Below are the code and all the weights of a small trained network. Each question names an input and a class and asks about switching units off, where a switched-off unit gives its printed mean instead of its output.

import numpy as np


def w(rows, s, z=0):
    codes = np.array(rows[::2]) - 128.0
    scale = np.full(codes.shape[1], s)
    scale[-1] = z or s
    return codes * scale


def f(y):
    return y / 2 * (1 + np.tanh(0.7978845608 * (y + 0.044715 * y**3)))


def log_softmax(a):
    a = a - a.max(-1, keepdims=True)
    return a - np.log(np.exp(a).sum(-1, keepdims=True))


def net(x, mask):
    res = np.array(x, float).reshape(1, 3) / 4 @ E
    y = f(res @ A[0][:, :-1].T + A[0][:, -1])
    res = res + np.where(mask, y, B[0][:, -1]) @ B[0][:, :-1]
    return log_softmax(res[-1] @ U[:, :-1].T + U[:, -1])


A, B = {}, {}
E = w([
[66,196,6,93],'x0',
[70,20,83,82],'x1',
[253,203,108,2],'x2',
],0.0069)
A[0] = w([
[118,94,177,136,30],'N0',
[145,158,81,115,155],'N1',
[94,104,33,81,52],'N2',
[158,71,140,162,99],'N3',
[154,26,222,136,203],'N4',
[121,20,72,81,142],'N5',
[134,184,167,168,136],'N6',
[113,143,97,177,139],'N7',
[110,115,160,133,17],'N8',
[101,156,146,124,92],'N9',
[105,4,75,45,134],'N10',
[93,121,188,112,4],'N11',
[123,132,128,119,80],'N12',
[95,143,153,81,144],'N13',
[204,170,184,65,171],'N14',
[139,87,156,154,94],'N15',
[91,74,174,157,57],'N16',
[100,94,152,166,131],'N17',
[82,199,133,181,143],'N18',
[153,60,120,33,96],'N19',
],0.017,0.0027)
B[0] = w([
[94,151,165,114,155],'N0',
[151,120,154,93,176],'N1',
[74,125,116,33,205],'N2',
[102,149,171,112,164],'N3',
[69,149,229,84,244],'N4',
[122,27,110,111,208],'N5',
[129,63,112,133,177],'N6',
[206,122,114,178,161],'N7',
[95,153,148,145,134],'N8',
[149,134,127,133,130],'N9',
[161,3,88,145,230],'N10',
[108,139,156,133,135],'N11',
[121,129,135,121,124],'N12',
[128,133,124,111,137],'N13',
[175,86,177,53,249],'N14',
[98,144,170,120,161],'N15',
[120,58,158,155,189],'N16',
[106,137,157,176,181],'N17',
[217,162,93,166,186],'N18',
[158,214,63,149,193],'N19',
],0.041,0.011)
U = w([
[221,142,119,9,254],'0',
[150,241,177,19,32],'1',
[57,187,134,98,6],'2',
[61,74,43,132,167],'3',
[95,86,254,100,191],'4',
[42,193,120,113,13],'5',
[174,150,122,184,115],'6',
[178,129,121,120,45],'7',
],0.0081,0.0047)

Each question gives the input, the list of numbers given to net, and the class t.
The units are the neurons (one row each of A and B). Each row of codes is followed by its name. A weight is (code - 128) times the scale printed after its matrix; where a second scale follows, it is the last column's (A, B and U).
mask holds one flag per neuron, in row order. A switched-off neuron (its flag False) gives its mean, the last column of its row in B, instead of its output. The means were averaged over made-up inputs and are rounded, as every weight is.
A unit's drop is (log p(t) with every unit on - log p(t) with that unit switched off) / (log p(t) with every unit on - log p(t) with every unit switched off).
The circuit of an input: a set's keep is (log p(t) with only the set's units on - log p(t) with every unit switched off) / (log p(t) with every unit on - log p(t) with every unit switched off). Starting from the 12 units with the biggest drops (on a tie, the unit counted first), units are removed one at a time, each time the one whose removal leaves the highest keep (on an exact tie, the one counted first), for as long as the keep stays at least 0.8.
units of the circuit, in order: the units of the circuit, biggest drop first
unit that matters most: the unit with the biggest drop
k most important neurons: the k neurons with the biggest drops, biggest first
drop of u: that unit's drop, to one decimal
input [2,0,-7], class 6: units of the circuit, in order	[N18 N14 N7]
input [1,1,0], class 3: units of the circuit, in order	[N14 N4]
input [1,0,-1], class 6: units of the circuit, in order	[N14 N4 N2]
input [-1,4,3], class 0: unit that matters most	N16
input [6,5,3], class 3: 2 most important neurons	[N14 N10]
input [0,8,-4], class 3: 3 most important neurons	[N10 N14 N5]
input [-6,0,8], class 1: 3 most important neurons	[N10 N5 N4]
input [-7,-3,7], class 0: 3 most important neurons	[N14 N19 N16]
input [5,1,-4], class 3: 2 most important neurons	[N14 N4]
input [5,6,5], class 3: 3 most important neurons	[N10 N14 N5]
input [3,1,-3], class 3: 2 most important neurons	[N14 N4]
input [3,-3,-2], class 6: 2 most important neurons	[N14 N2]
input [1,2,2], class 0: 3 most important neurons	[N16 N17 N6]
input [5,-3,-3], class 6: most important neuron	[N14]
input [3,-1,3], class 0: drop of N7	0.0
input [4,0,-5], class 6: drop of N14	0.2
input [-1,8,8], class 0: drop of N14	0.5
